Below are the code and all the weights of a small trained network. Each question names an input and a class and asks about switching units off, where a switched-off unit gives its printed mean instead of its output.

import numpy as np


def w(rows, s, z=0):
    codes = np.array(rows[::2]) - 128.0
    scale = np.full(codes.shape[1], s)
    scale[-1] = z or s
    return codes * scale


def norm(h):
    return h / np.sqrt((h * h).mean(-1, keepdims=True) + 1e-5)


def f(y):
    return y / 2 * (1 + np.tanh(0.7978845608 * (y + 0.044715 * y**3)))


def log_softmax(a):
    a = a - a.max(-1, keepdims=True)
    return a - np.log(np.exp(a).sum(-1, keepdims=True))


def net(x, mask):
    res = np.array(x, float).reshape(1, 2) / 4 @ E
    u = 0
    for l in range(3):
        y = f(norm(res) @ A[l][:, :-1].T + A[l][:, -1])
        res = res + np.where(mask[u : u + 6], y, B[l][:, -1]) @ B[l][:, :-1]
        u += 6
    return log_softmax(norm(res)[-1] @ U[:, :-1].T + U[:, -1])


A, B = {}, {}
E = w([
[76,122,92,59,125,146],'x0',
[92,147,163,2,97,198],'x1',
],0.0092)
A[0] = w([
[33,50,2,143,174,78,89],'L0N1',
[141,129,164,133,143,163,111],'L0N2',
[69,116,46,80,116,127,2],'L0N3',
[188,82,127,252,161,42,84],'L0N4',
[93,148,58,142,172,69,157],'L0N5',
[193,82,184,207,116,145,83],'L0N6',
],0.008,0.0031)
B[0] = w([
[176,3,112,167,98,60,192],'L0N1',
[76,118,95,143,165,69,135],'L0N2',
[206,132,154,170,233,125,161],'L0N3',
[148,168,23,25,121,255,254],'L0N4',
[149,65,226,141,79,120,167],'L0N5',
[107,201,170,154,116,126,184],'L0N6',
],0.0073,0.009)
A[1] = w([
[142,148,165,148,67,66,50],'L1N1',
[120,151,211,190,110,106,130],'L1N2',
[164,254,111,135,143,152,219],'L1N3',
[133,86,97,109,120,168,4],'L1N4',
[173,138,224,202,72,130,133],'L1N5',
[163,98,127,165,200,145,20],'L1N6',
],0.0097,0.0033)
B[1] = w([
[125,118,122,174,138,83,120],'L1N1',
[76,70,62,141,141,1,134],'L1N2',
[80,192,165,159,179,86,254],'L1N3',
[122,84,111,134,136,111,145],'L1N4',
[87,137,114,149,198,62,146],'L1N5',
[98,103,152,48,124,172,129],'L1N6',
],0.0079,0.0077)
A[2] = w([
[72,177,161,81,114,134,104],'L2N1',
[72,194,149,87,75,146,108],'L2N2',
[127,210,157,136,127,173,158],'L2N3',
[159,47,153,88,151,75,169],'L2N4',
[139,81,84,100,10,180,3],'L2N5',
[75,211,167,108,115,163,165],'L2N6',
],0.011,0.0035)
B[2] = w([
[167,196,79,175,151,136,207],'L2N1',
[215,169,91,207,137,166,213],'L2N2',
[193,201,112,174,141,170,227],'L2N3',
[100,223,151,106,153,177,176],'L2N4',
[52,61,131,69,2,125,154],'L2N5',
[173,153,63,202,85,124,254],'L2N6',
],0.0087,0.0096)
U = w([
[12,174,153,154,152,1,133],'0',
[190,233,87,166,136,184,193],'1',
[147,42,95,90,39,168,166],'2',
[184,51,203,161,198,77,124],'3',
[111,145,162,111,102,107,47],'4',
[83,146,167,111,100,101,2],'5',
[76,136,151,119,118,115,24],'6',
[92,154,189,23,207,192,132],'7',
],0.017,0.0084)

Each question gives the input, the list of numbers given to net, and the class t.
The units are the neurons (one row each of A and B). Each row of codes is followed by its name. A weight is (code - 128) times the scale printed after its matrix; where a second scale follows, it is the last column's (A, B and U).
mask holds one flag per neuron, layer by layer. A switched-off neuron (its flag False) gives its mean, the last column of its row in B, instead of its output. The means were averaged over made-up inputs and are rounded, as every weight is.
A unit's drop is (log p(t) with every unit on - log p(t) with that unit switched off) / (log p(t) with every unit on - log p(t) with every unit switched off).
unit that matters most: the unit with the biggest drop
k most important neurons: the k neurons with the biggest drops, biggest first
top k neurons in layer l: the k neurons of layer l with the biggest drops, biggest first
drop of u: that unit's drop, to one decimal
input [5,2], class 7: 4 most important neurons	L0N6, L1N3, L0N4, L0N3
input [0,0], class 0: unit that matters most	L0N4
input [0,-8], class 2: top 3 neurons in layer 0	L0N4, L0N1, L0N5
input [8,1], class 7: 2 most important neurons	L0N3, L0N4
input [2,0], class 7: top 2 neurons in layer 2	L2N4, L2N6
input [6,0], class 7: 3 most important neurons	L0N3, L2N4, L0N4
input [-8,3], class 0: 3 most important neurons	L0N4, L1N2, L1N5
input [-5,2], class 0: 2 most important neurons	L0N4, L1N2
input [5,-1], class 3: drop of L0N4	0.5
input [-7,3], class 0: drop of L0N4	0.7
input [3,-6], class 2: drop of L0N5	0.0
input [4,1], class 7: drop of L0N3	0.1
